Below is a small trained network, with its code and all its weights. Each question gives an input and a class and asks what happens when units are switched off, that is, made to give their printed mean instead of their output.

import numpy as np


def w(rows, s, z=0):
    codes = np.array(rows[::2]) - 128.0
    scale = np.full(codes.shape[1], s)
    scale[-1] = z or s
    return codes * scale


def norm(h):
    return h / np.sqrt((h * h).mean(-1, keepdims=True) + 1e-5)


def f(y):
    return y / 2 * (1 + np.tanh(0.7978845608 * (y + 0.044715 * y**3)))


def log_softmax(a):
    a = a - a.max(-1, keepdims=True)
    return a - np.log(np.exp(a).sum(-1, keepdims=True))


def net(x, mask):
    res = np.array(x, float).reshape(1, 5) / 4 @ E
    u = 0
    for l in range(3):
        y = f(norm(res) @ A[l][:, :-1].T + A[l][:, -1])
        res = res + np.where(mask[u : u + 5], y, B[l][:, -1]) @ B[l][:, :-1]
        u += 5
    return log_softmax(norm(res)[-1] @ U[:, :-1].T + U[:, -1])


A, B = {}, {}
E = w([
[114,136,105,2,152],'x0',
[126,129,129,131,131],'x1',
[39,204,80,170,94],'x2',
[140,186,179,112,205],'x3',
[55,65,156,144,191],'x4',
],0.0058)
A[0] = w([
[139,221,189,143,218,60],'0.n1',
[37,168,101,100,128,96],'0.n2',
[88,109,88,1,130,5],'0.n3',
[104,73,78,143,75,94],'0.n4',
[3,38,160,134,202,22],'0.n5',
],0.0092,0.0027)
B[0] = w([
[43,2,52,65,40,241],'0.n1',
[66,173,94,188,115,202],'0.n2',
[102,155,149,118,245,228],'0.n3',
[71,56,91,41,123,181],'0.n4',
[184,202,151,88,35,254],'0.n5',
],0.0092,0.0037)
A[1] = w([
[127,91,97,106,89,112],'1.n1',
[63,112,249,176,101,102],'1.n2',
[150,53,130,254,53,186],'1.n3',
[169,205,96,104,79,187],'1.n4',
[191,87,146,80,182,252],'1.n5',
],0.0084,0.0026)
B[1] = w([
[115,148,169,59,118,179],'1.n1',
[204,193,126,63,145,145],'1.n2',
[69,147,167,50,214,253],'1.n3',
[154,210,254,75,63,196],'1.n4',
[70,126,151,208,65,222],'1.n5',
],0.0084,0.0051)
A[2] = w([
[182,26,210,150,153,3],'2.n1',
[56,169,85,187,98,145],'2.n2',
[111,196,64,218,100,44],'2.n3',
[122,69,26,62,90,94],'2.n4',
[127,171,125,100,254,182],'2.n5',
],0.0093,0.0012)
B[2] = w([
[108,98,79,191,69,200],'2.n1',
[147,7,147,188,126,207],'2.n2',
[159,119,118,162,75,155],'2.n3',
[56,53,162,37,150,228],'2.n4',
[90,170,158,200,176,253],'2.n5',
],0.012,0.0031)
U = w([
[59,73,118,6,132,124],'0',
[96,155,164,98,115,253],'1',
[183,218,177,68,69,155],'2',
[88,178,154,135,236,132],'3',
[138,85,72,176,61,161],'4',
[174,128,116,135,166,19],'5',
[242,107,28,147,201,15],'6',
],0.011,0.0067)

Each question gives the input, the list of numbers given to net, and the class t.
The units are the neurons (one row each of A and B). Each row of codes is followed by its name. A weight is (code - 128) times the scale printed after its matrix; where a second scale follows, it is the last column's (A, B and U).
mask holds one flag per neuron, layer by layer. A switched-off neuron (its flag False) gives its mean, the last column of its row in B, instead of its output. The means were averaged over made-up inputs and are rounded, as every weight is.
A unit's drop is (log p(t) with every unit on - log p(t) with that unit switched off) / (log p(t) with every unit on - log p(t) with every unit switched off).
The circuit of an input: a set's keep is (log p(t) with only the set's units on - log p(t) with every unit switched off) / (log p(t) with every unit on - log p(t) with every unit switched off). Starting from the 12 units with the biggest drops (on a tie, the unit counted first), units are removed one at a time, each time the one whose removal leaves the highest keep (on an exact tie, the one counted first), for as long as the keep stays at least 0.8.
units of the circuit, in order: the units of the circuit, biggest drop first
most important unit: the unit with the biggest drop
k most important neurons: the k neurons with the biggest drops, biggest first
top k neurons in layer l: the k neurons of layer l with the biggest drops, biggest first
input [-8,-5,-3,-4,7], class 3: units of the circuit, in order => (1.n3, 0.n1)
input [-6,0,-1,3,-3], class 3: units of the circuit, in order => (1.n3, 2.n5)
input [4,0,4,-2,-2], class 3: most important unit => 0.n3
input [5,2,7,-6,-6], class 4: top 4 neurons in layer 0 => (0.n2, 0.n1, 0.n5, 0.n3)
input [1,3,5,-8,-4], class 0: units of the circuit, in order => (0.n4, 2.n4)
input [-4,4,5,6,8], class 2: units of the circuit, in order => (0.n5, 1.n2)
input [-2,2,7,-8,-2], class 0: units of the circuit, in order => (0.n4, 2.n4)
input [-7,-3,3,7,-7], class 0: 4 most important neurons => (0.n1, 0.n5, 1.n3, 0.n3)
input [-8,-3,5,1,1], class 3: 2 most important neurons => (1.n3, 0.n5)
input [8,-3,-1,-3,7], class 3: units of the circuit, in order => (0.n3, 2.n5)
input [0,0,2,3,4], class 2: top 2 neurons in layer 0 => (0.n5, 0.n4)
input [-3,4,7,1,-5], class 4: top 2 neurons in layer 2 => (2.n2, 2.n3)
input [-3,-1,8,3,-1], class 4: 2 most important neurons => (2.n2, 2.n3)
input [8,-4,5,-2,8], class 2: 3 most important neurons => (0.n5, 0.n1, 1.n4)
input [-7,1,1,2,-5], class 3: top neuron in layer 1 => (1.n3)
input [-5,-1,-7,0,6], class 4: top 3 neurons in layer 1 => (1.n4, 1.n1, 1.n5)
input [-7,-3,2,-2,-3], class 3: 4 most important neurons => (1.n3, 0.n5, 0.n1, 2.n5)
input [7,3,-7,-2,8], class 2: units of the circuit, in order => (0.n5, 0.n1)
input [-8,-2,5,8,1], class 0: 3 most important neurons => (0.n1, 0.n3, 1.n4)
input [-1,-1,0,0,5], class 2: units of the circuit, in order => (0.n5)
input [-1,4,8,1,-3], class 4: 2 most important neurons => (2.n2, 0.n5)
input [-2,4,5,-8,-2], class 0: units of the circuit, in order => (0.n4, 2.n4)
input [-7,0,-8,5,3], class 4: 2 most important neurons => (2.n1, 0.n2)
input [-6,2,5,-3,0], class 3: 3 most important neurons => (1.n3, 0.n1, 0.n5)
